Below are the code and all the weights of a small trained network. Each question names an input and a class and asks about switching units off, where a switched-off unit gives its printed mean instead of its output.

import numpy as np


def w(rows, s, z=0):
    codes = np.array(rows[::2]) - 128.0
    scale = np.full(codes.shape[1], s)
    scale[-1] = z or s
    return codes * scale


def f(y):
    return np.maximum(y, 0)


def log_softmax(a):
    a = a - a.max(-1, keepdims=True)
    return a - np.log(np.exp(a).sum(-1, keepdims=True))


def net(x, mask):
    res = np.array(x, float).reshape(1, 8) / 4 @ E
    y = f(res @ A[0][:, :-1].T + A[0][:, -1])
    res = res + np.where(mask, y, B[0][:, -1]) @ B[0][:, :-1]
    return log_softmax(res[-1] @ U[:, :-1].T + U[:, -1])


A, B = {}, {}
E = w([
[192,112,141,149,98],'x0',
[190,219,52,149,86],'x1',
[150,108,88,35,167],'x2',
[121,105,156,150,55],'x3',
[144,101,94,222,120],'x4',
[49,108,2,95,71],'x5',
[115,110,89,118,193],'x6',
[90,211,131,77,149],'x7',
],0.009)
A[0] = w([
[134,116,87,180,252,180],'n0',
[119,105,121,157,177,108],'n1',
[145,212,166,45,137,161],'n2',
[169,106,136,107,153,113],'n3',
[96,114,119,184,107,226],'n4',
[165,91,97,147,119,177],'n5',
[154,146,48,124,142,204],'n6',
[177,144,102,132,134,185],'n7',
[122,93,120,92,95,28],'n8',
[79,121,134,140,117,137],'n9',
[108,223,170,210,122,255],'n10',
[100,149,110,172,138,52],'n11',
[148,103,118,141,195,68],'n12',
[117,168,122,132,102,77],'n13',
[163,130,95,97,102,128],'n14',
[104,125,94,220,119,194],'n15',
[216,156,167,143,128,218],'n16',
[86,110,132,157,98,107],'n17',
],0.014,0.004)
B[0] = w([
[243,106,103,104,167,239],'n0',
[163,113,55,97,122,170],'n1',
[242,124,33,79,144,236],'n2',
[246,123,98,111,120,173],'n3',
[164,70,81,104,213,206],'n4',
[184,74,185,155,49,191],'n5',
[167,36,240,95,90,222],'n6',
[120,12,129,34,80,190],'n7',
[87,104,113,114,168,158],'n8',
[94,104,93,118,245,169],'n9',
[158,29,85,77,238,254],'n10',
[172,187,124,25,204,151],'n11',
[212,133,74,51,127,178],'n12',
[179,120,71,47,184,158],'n13',
[100,43,105,69,152,177],'n14',
[255,94,106,87,244,223],'n15',
[188,61,203,170,195,255],'n16',
[101,80,23,130,136,174],'n17',
],0.0057,0.0098)
U = w([
[71,137,129,60,124,161],'0',
[236,210,106,71,117,154],'1',
[70,203,189,169,66,1],'2',
[75,138,100,144,166,90],'3',
[32,216,178,254,118,3],'4',
[144,46,252,135,96,254],'5',
],0.0075,0.004)

Each question gives the input, the list of numbers given to net, and the class t.
The units are the neurons (one row each of A and B). Each row of codes is followed by its name. A weight is (code - 128) times the scale printed after its matrix; where a second scale follows, it is the last column's (A, B and U).
mask holds one flag per neuron, in row order. A switched-off neuron (its flag False) gives its mean, the last column of its row in B, instead of its output. The means were averaged over made-up inputs and are rounded, as every weight is.
A unit's drop is (log p(t) with every unit on - log p(t) with that unit switched off) / (log p(t) with every unit on - log p(t) with every unit switched off).
The circuit of an input: a set's keep is (log p(t) with only the set's units on - log p(t) with every unit switched off) / (log p(t) with every unit on - log p(t) with every unit switched off). Starting from the 12 units with the biggest drops (on a tie, the unit counted first), units are removed one at a time, each time the one whose removal leaves the highest keep (on an exact tie, the one counted first), for as long as the keep stays at least 0.8.
units of the circuit, in order: the units of the circuit, biggest drop first
top k neurons: the k neurons with the biggest drops, biggest first
drop of u: that unit's drop, to one decimal
input [3,-5,6,3,-4,-5,-6,5], class 1: units of the circuit, in order => (n2)
input [5,6,0,-2,4,-4,7,-2], class 5: units of the circuit, in order => (n16; n6)
input [5,1,-6,1,-2,5,-1,3], class 3: top 2 neurons => (n2; n0)
input [0,5,1,4,2,3,2,-5], class 5: units of the circuit, in order => (n6; n2)
input [4,-7,6,2,-7,5,3,-7], class 0: units of the circuit, in order => (n16; n6)
input [-4,-6,1,0,6,-2,-4,3], class 3: top 2 neurons => (n6; n16)
input [-7,3,-6,8,7,3,4,-7], class 1: top 2 neurons => (n15; n11)
input [-3,-3,-2,-4,-5,-7,-3,1], class 1: top 2 neurons => (n2; n6)
input [3,-4,-5,-6,7,-8,5,-2], class 1: top 2 neurons => (n0; n12)
input [3,7,3,-2,-1,6,1,0], class 5: drop of n6 => 0.5
input [1,-8,-2,6,0,3,-8,2], class 3: drop of n5 => 0.1
input [7,3,8,-4,2,4,-7,-5], class 5: drop of n5 => 0.0
